(in the rows, 128 means zero)
Facts:
j_456 | σ j_871
j_261 | γ j_454, j_807 | σ j_478, j_374, j_258, j_9
j_819 | γ j_454, j_937 | σ j_62
j_270 | σ j_389, j_672
j_824 | γ j_134
j_991 | γ j_454 | σ j_253
j_502 | γ j_454
j_782 | γ j_61, j_889
j_337 | γ j_134, j_351 | σ j_34
j_221 | γ j_168
j_889 | σ j_547, j_71
j_871 | σ j_452, j_274, j_785
j_329 | γ j_61, j_745 | σ j_253, j_829, j_386
j_422 | γ j_522, j_745, j_164
j_90 | γ j_828 | σ j_785, j_596
j_464 | γ j_454, j_807
j_990 | γ j_134, j_807
j_360 | γ j_165
j_86 | γ j_168
j_829 | γ j_454 | σ j_402, j_499, j_34, j_708
j_600 | γ j_261
j_129 | γ j_551, j_937
j_151 | σ j_974, j_147, j_386
j_660 | γ j_351 | σ j_273, j_819
j_544 | γ j_828, j_454, j_813 | σ j_795, j_726, j_510, j_757
j_708 | σ j_370, j_819
j_402 | γ j_464, j_937 | σ j_337, j_261, j_374, j_147, j_71
j_443 | γ j_937 | σ j_672, j_147
j_518 | γ j_76, j_270
j_791 | σ j_477
j_932 | γ j_998, j_866, j_134 | σ j_785, j_386
j_191 | γ j_937 | σ j_672, j_563
j_982 | γ j_866 | σ j_819
j_17 | γ j_600, j_866, j_965
j_104 | σ j_337, j_726, j_965, j_260
j_516 | γ j_134, j_807 | σ j_932
j_119 | γ j_147, j_984 | σ j_389, j_927, j_452, j_397, j_649
j_397 | γ j_474
j_182 | γ j_573
j_833 | γ j_454, j_675
j_818 | γ j_503, j_710, j_329 | σ j_503, j_522, j_464
j_147 | γ j_807 | σ j_273, j_71, j_9
j_146 | γ j_119, j_464 | σ j_499, j_982, j_785
j_551 | σ j_61
j_389 | γ j_62, j_533 | σ j_273
j_667 | γ j_343
j_189 | γ j_932
j_510 | γ j_134, j_544, j_833 | σ j_927, j_649
j_321 | γ j_563
j_984 | γ j_261, j_213
j_795 | γ j_672 | σ j_119, j_982, j_91
j_450 | γ j_955
j_130 | σ j_71
j_61 | γ j_745 | σ j_71
j_465 | γ j_551, j_454 | σ j_343
j_965 | γ j_261, j_672, j_998, j_516
j_867 | γ j_386 | σ j_982, j_824, j_708
j_65 | σ j_726
j_447 | γ j_234, j_240
j_274 | σ j_563
j_821 | γ j_102, j_270
j_226 | γ j_672, j_134 | σ j_550, j_351
j_537 | γ j_331, j_464
j_726 | γ j_296 | σ j_550, j_386
j_775 | γ j_261
j_293 | σ j_747
j_934 | σ j_464
j_102 | γ j_240, j_807
j_71 | σ j_370
j_165 | γ j_677, j_386 | σ j_213, j_226
j_26 | γ j_807
j_258 | γ j_672, j_745 | σ j_819
j_745 | γ j_807 | σ j_660, j_932, j_544, j_821
j_998 | γ j_937
j_416 | σ j_97, j_270, j_630, j_499
j_949 | σ j_460
j_159 | σ j_889, j_260
j_550 | σ j_261, j_322
j_877 | γ j_62
j_34 | γ j_134, j_221, j_711 | σ j_499, j_274
j_97 | γ j_932 | σ j_596, j_649
j_330 | γ j_866, j_563
j_573 | γ j_454 | σ j_443
j_800 | γ j_510 | σ j_630
j_134 | γ j_807
j_3 | γ j_866 | σ j_478, j_273, j_71
j_675 | γ j_998, j_982, j_813, j_807
j_677 | γ j_254
j_649 | σ j_871
j_535 | γ j_843 | σ j_164, j_197
j_244 | σ j_165
j_268 | γ j_454, j_807
j_367 | γ j_984 | σ j_145
j_559 | γ j_518, j_454, j_147, j_129, j_450
j_490 | γ j_331, j_932, j_464
j_757 | σ j_386, j_260
j_547 | γ j_551 | σ j_258, j_273
j_672 | γ j_807 | σ j_374
j_477 | γ j_831, j_329, j_829 | σ j_550
j_240 | γ j_134
j_6 | γ j_785
j_454 | γ j_807
j_474 | γ j_828, j_998, j_240
j_386 | γ j_261, j_240, j_807 | σ j_889, j_258
j_710 | γ j_454
j_955 | γ j_710 | σ j_943
j_869 | γ j_134 | σ j_456, j_934, j_649
j_937 | γ j_866
j_370 | γ j_932, j_147 | σ j_478
j_373 | γ j_490
j_785 | γ j_454, j_965 | σ j_322
j_596 | γ j_164 | σ j_660, j_191, j_785
j_866 | γ j_454 | σ j_800, j_240, j_824, j_226
j_15 | γ j_464
j_164 | γ j_454 | σ j_563
j_234 | γ j_134, j_807
j_288 | γ j_819 | σ j_261, j_182
j_213 | γ j_454, j_464 | σ j_337, j_147
j_513 | γ j_134, j_15
j_197 | γ j_147 | σ j_819
j_630 | γ j_866, j_807 | σ j_499
j_273 | σ j_258
j_647 | γ j_270, j_937 | σ j_499
j_374 | σ j_273, j_563
j_296 | γ j_464
j_478 | γ j_807 | σ j_563, j_322
j_522 | γ j_164 | σ j_130
j_351 | γ j_102, j_807 | σ j_672, j_273
j_533 | γ j_745, j_386
j_480 | σ j_818
j_503 | σ j_3, j_119
j_331 | γ j_102, j_807 | σ j_145
j_145 | σ j_464
j_627 | σ j_151
j_410 | γ j_134, j_807
j_76 | γ j_261
j_561 | γ j_932 | σ j_456, j_791, j_460
j_595 | γ j_745, j_843, j_807
j_974 | γ j_367, j_627 | σ j_351
j_452 | γ j_551, j_828, j_807 | σ j_785
j_563 | γ j_464, j_807 | σ j_258, j_273, j_62
j_499 | γ j_26 | σ j_273, j_563
j_813 | γ j_807
j_9 | γ j_627 | σ j_547
j_91 | σ j_982
j_828 | γ j_745
j_55 | γ j_89, j_91
j_323 | γ j_710, j_937, j_807
j_614 | γ j_134
j_254 | γ j_53
j_205 | γ j_866
j_747 | γ j_828, j_351 | σ j_147, j_443, j_464
j_945 | γ j_454, j_329
j_540 | σ j_97

Known rows:
j_65: [120 140 128 123 127 120 127 123 128 130 105 131 127 128 127 128 129 120
 125 134 122 127 133 125 122 128 131 128 127 132]
j_214: [121 138 126 132 122 130 127 125 123 123 114 128 124 129 127 125 128 121
 125 136 125 131 132 127 122 129 129 127 125 128]
j_76: [129 128 126 120 128 130 128 127 122 131 132 127 126 132 130 124 130 134
 128 121 120 131 128 129 120 134 136 126 129 126]
j_165: [128 136 124 123 135 122 128 124 123 131 115 124 127 130 131 126 128 125
 134 124 129 134 125 124 130 130 136 123 130 126]
j_244: [117 142 128 120 128 114 126 120 127 131 106 132 130 128 126 128 131 123
 120 137 127 127 133 124 122 126 132 128 127 130]
j_226: [131 130 126 130 134 127 124 130 125 125 131 125 137 123 126 121 130 127
 145 122 135 131 127 128 121 123 127 126 122 127]
j_89: [118 142 128 129 117 129 128 124 122 125 115 130 121 130 128 125 125 121
 115 138 120 132 134 127 123 127 130 127 128 126]
j_191: [126 128 129 113 124 126 128 127 121 126 129 123 129 132 129 122 138 134
 140 122 135 123 129 131 126 132 133 127 127 126]
j_807: [130 131 131 121 117 131 124 119 112 130 151 137 127 129 131 119 112 136
 103 113 106 146 132 124 108 132 144 131 140 129]
j_26: [129 128 127 124 129 131 126 128 122 127 136 128 130 128 128 122 125 129
 131 121 125 134 128 127 119 129 134 126 127 127]
j_984: [128 131 122 133 131 131 129 133 123 134 130 128 125 131 135 124 130 137
 123 124 107 134 128 129 111 129 135 128 125 127]
j_389: [125 129 122 128 133 126 127 128 125 126 120 124 130 128 118 125 127 125
 146 125 133 134 126 124 126 128 129 122 124 126]
j_932: [131 133 131 126 126 128 125 125 121 128 134 128 129 128 134 120 130 129
 131 121 124 130 129 130 117 127 135 129 130 127]
j_413: [120 138 127 132 122 131 128 125 123 126 115 128 124 129 126 125 127 121
 125 136 126 132 132 127 122 127 128 126 124 127]
j_182: [124 127 123 136 119 135 129 136 115 116 134 118 125 132 128 119 132 139
 152 124 129 131 128 130 118 128 125 125 123 122]
j_544: [128 125 126 126 127 127 125 130 121 123 135 127 133 129 126 121 129 134
 147 119 132 130 128 128 120 129 130 126 125 128]
j_503: [119 124 124 122 117 130 127 129 120 122 141 129 127 132 117 123 119 138
 125 125 124 138 132 126 114 134 132 127 128 128]

Rows:
No name comes twice in this set of rows, the named rows included.
[131 138 124 152 125 141 128 118 138 117 125 123 101 136 121 127 131  90
 168 121 104 123 136 134 120 130 122 130 126 133] -> j_253
[129 122 125 124 132 127 126 133 124 126 137 124 132 129 124 123 131 136
 144 117 128 129 127 130 118 132 131 125 121 127] -> j_268
[132 131 124 123 134 127 126 123 123 131 128 126 126 129 127 124 125 126
 138 116 124 135 126 125 124 131 137 124 131 127] -> j_386
[120 134 126 126 122 142 127 128 126 129 130 131 123 130 120 125 121 125
 109 141 128 136 131 128 122 132 129 125 123 125] -> j_934
[125 126 128 113 133 119 123 124 126 127 126 131 138 127 119 125 127 129
 140 119 137 130 130 125 124 131 133 125 126 132] -> j_90
[127 128 127 116 127 130 128 127 121 128 131 124 126 133 129 124 132 133
 135 120 127 129 128 131 123 135 134 126 128 126] -> j_518
[124 127 128 113 125 120 127 127 123 128 127 124 130 132 126 124 135 137
 138 123 131 124 130 129 122 132 132 127 126 128] -> j_288
[124 111 124 128 129 129 129 138 118 124 122 132 134 131 115 126 127 133
 141 119 126 130 131 129 115 140 125 121 114 134] -> j_477
[126 139 126 125 128 131 128 121 122 131 117 128 121 131 129 127 124 121
 118 128 123 136 128 124 128 132 136 123 132 125] -> j_53
[123 136 122 135 118 133 128 124 115 122 126 125 122 131 125 122 121 127
 132 126 123 141 129 124 121 128 131 124 132 125] -> j_62
[128 127 131 117 122 130 126 124 118 127 143 130 128 129 130 121 125 132
 125 115 125 133 130 129 119 132 137 128 132 126] -> j_998
[135 112 135 122 139 137 128 136 117 139 116 144 139 127 126 128 129 124
 107 115 122 129 131 133 118 146 135 122 114 138] -> j_561
[129 133 124 116 139 118 126 124 127 134 118 127 131 127 128 126 129 126
 134 120 130 131 126 124 126 130 137 124 129 128] -> j_867
[130 125 127 121 130 129 125 128 123 127 137 125 132 128 127 121 131 133
 141 118 134 128 127 130 121 131 131 127 124 127] -> j_675
[123 121 123 123 129 119 124 122 132 125 133 132 126 132 114 127 120 123
 148 114 115 131 135 125 112 135 131 128 126 138] -> j_329

The same elements again, as new rows of numbers:
Known rows:
j_402: [134 130 130 130 127 137 128 129 133 131 130 129 133 123 124 125 141 127
 133 136 126 126 129 143 118 122 112 123 124 128 128 121 140 131 122 137
 121 130 129]
j_831: [132 128 131 122 136 116 136 120 135 115 141 131 126 131 126 131 126 133
 136 121 119 125 139 126 125 133 139 122 139 127 128 120 126 131 120 131
 120 120 131]
j_490: [135 131 134 129 125 133 127 124 130 131 135 132 134 119 126 126 140 126
 134 130 135 127 131 136 125 125 120 128 120 129 125 125 133 123 128 134
 124 132 132]
j_627: [131 132 125 120 126 122 124 132 112 115 143 136 127 121 129 123 130 125
 134 138 130 142 119 122 121 131 150 130 162 136 128 111 107 115 131 124
 108 127 145]
j_937: [127 120 125 124 127 142 129 117 151 105 145 143 127 128 120 133 129 129
 131 136 118 142 132 148 122 143 140 124 131 126 123 115 135 124 124 144
 125 128 141]
j_795: [136 131 135 128 122 126 132 122 135 134 136 129 130 117 127 127 131 126
 136 125 132 119 130 126 126 125 126 125 119 125 123 125 133 124 128 133
 127 128 131]
j_234: [136 131 138 129 123 127 129 117 137 135 142 132 135 120 126 130 133 130
 138 129 136 124 130 126 130 130 125 131 120 127 123 124 131 125 130 130
 127 130 128]
j_782: [136 136 134 128 136 117 139 126 126 132 127 120 124 122 129 122 132 130
 139 120 125 110 141 129 127 119 129 121 134 122 120 127 137 128 112 131
 125 124 129]
j_61: [125 145 123 136 154 105 139 108 135 126 137 119 119 121 114 140 136 141
 135 135 118 113 128 134 143 131 121 130 161 134 107 114 139 133 118 114
 100 124 117]
j_146: [141 132 132 124 120 127 124 130 113 138 142 131 134 115 122 117 141 126
 134 137 133 119 122 127 118 117 129 122 135 135 134 124 122 118 128 135
 115 131 135]
j_260: [127 129 131 130 132 124 134 129 140 114 121 125 121 128 133 130 128 123
 139 118 126 141 133 132 124 123 115 131 127 121 118 117 123 142 128 121
 130 117 130]
j_55: [133 131 132 131 133 129 131 140 118 127 114 120 124 125 135 119 135 122
 137 127 133 135 137 136 122 115 124 131 135 124 126 123 125 128 119 118
 125 122 133]
j_213: [140 131 130 123 123 125 127 118 130 125 143 134 133 121 120 126 139 127
 133 128 126 125 123 127 119 123 118 120 130 135 131 120 124 129 131 138
 115 128 128]
j_410: [138 127 140 131 123 129 129 119 135 142 140 127 135 116 126 126 136 129
 141 129 138 117 132 126 129 127 119 128 116 128 125 128 136 125 127 130
 125 130 127]
j_596: [138 128 131 124 129 125 133 125 132 127 138 128 130 123 126 121 132 133
 135 122 121 118 130 130 119 124 126 118 129 129 131 123 132 137 123 136
 120 121 125]
j_331: [150 119 133  91 131 146 142 103 128 135 113 148 153 135 109 128 140 120
 145 133 146 117 150 131 124 146 146 151 128 120 133 142  97 106  93 134
 110 165 115]
j_550: [130 130 130 131 132 124 132 134 127 118 130 128 124 125 131 123 128 125
 139 124 128 138 135 132 125 124 134 132 136 125 125 119 124 132 124 119
 126 119 138]

Rows:
No name comes twice in this set of rows, the named rows included.
[149 117 124  86 135 142 141 109 121 127 114 152 154 139 105 123 145 113
 145 125 140 127 141 126 116 136 140 151 141 127 144 138  86 114  93 133
 102 161 114] -> j_367
[134 134 129 131 124 120 135 128 129 132 125 120 125 116 129 121 133 123
 140 122 131 111 131 126 127 122 123 126 130 120 117 125 136 133 117 134
 130 125 133] -> j_389
[134 128 131 122 131 122 133 124 140 121 146 136 133 127 127 128 135 133
 135 124 118 121 132 125 120 128 124 116 135 131 129 120 134 133 124 144
 115 121 125] -> j_829
[126 131 130 127 128 119 137 116 144 110 126 128 118 124 132 136 122 124
 138 114 122 134 133 124 129 131 126 132 135 120 112 115 124 136 128 132
 134 120 138] -> j_62
[135 145 127 148 145 111 122 143 116 126 179 152 141 132 111 109 141 120
 140 109 124 163 180 143 152 104 170 149 122 149 142 128 141 119 100 138
 134  94 170] -> j_949
[130 127 117 128 124 119 130 135 136 129 137 132 134 115 127 120 134 117
 147 123 133 118 121 123 126 133 121 139 137 124 117 122 127 144 120 142
 132 123 137] -> j_360
[133 125 119 121 143 131 134 131 123 123 122 129 132 129 121 121 134 127
 141 136 134 129 132 138 127 133 143 140 150 126 129 125 110 126 109 114
 109 134 124] -> j_480
[131 123 115 127 117 118 127 134 138 127 143 129 132 112 127 118 129 117
 145 125 131 114 112 119 124 136 127 135 136 125 117 121 126 141 124 144
 132 120 138] -> j_165
[129 126 123 126 122 131 129 120 140 108 141 139 124 122 124 132 127 124
 132 132 127 142 125 137 122 139 138 130 137 126 120 113 124 124 130 137
 128 131 145] -> j_270
[133 135 130 127 128 115 136 119 135 130 134 127 130 118 125 128 130 126
 139 123 129 113 133 120 131 129 128 128 137 124 117 124 132 128 118 140
 126 124 133] -> j_533

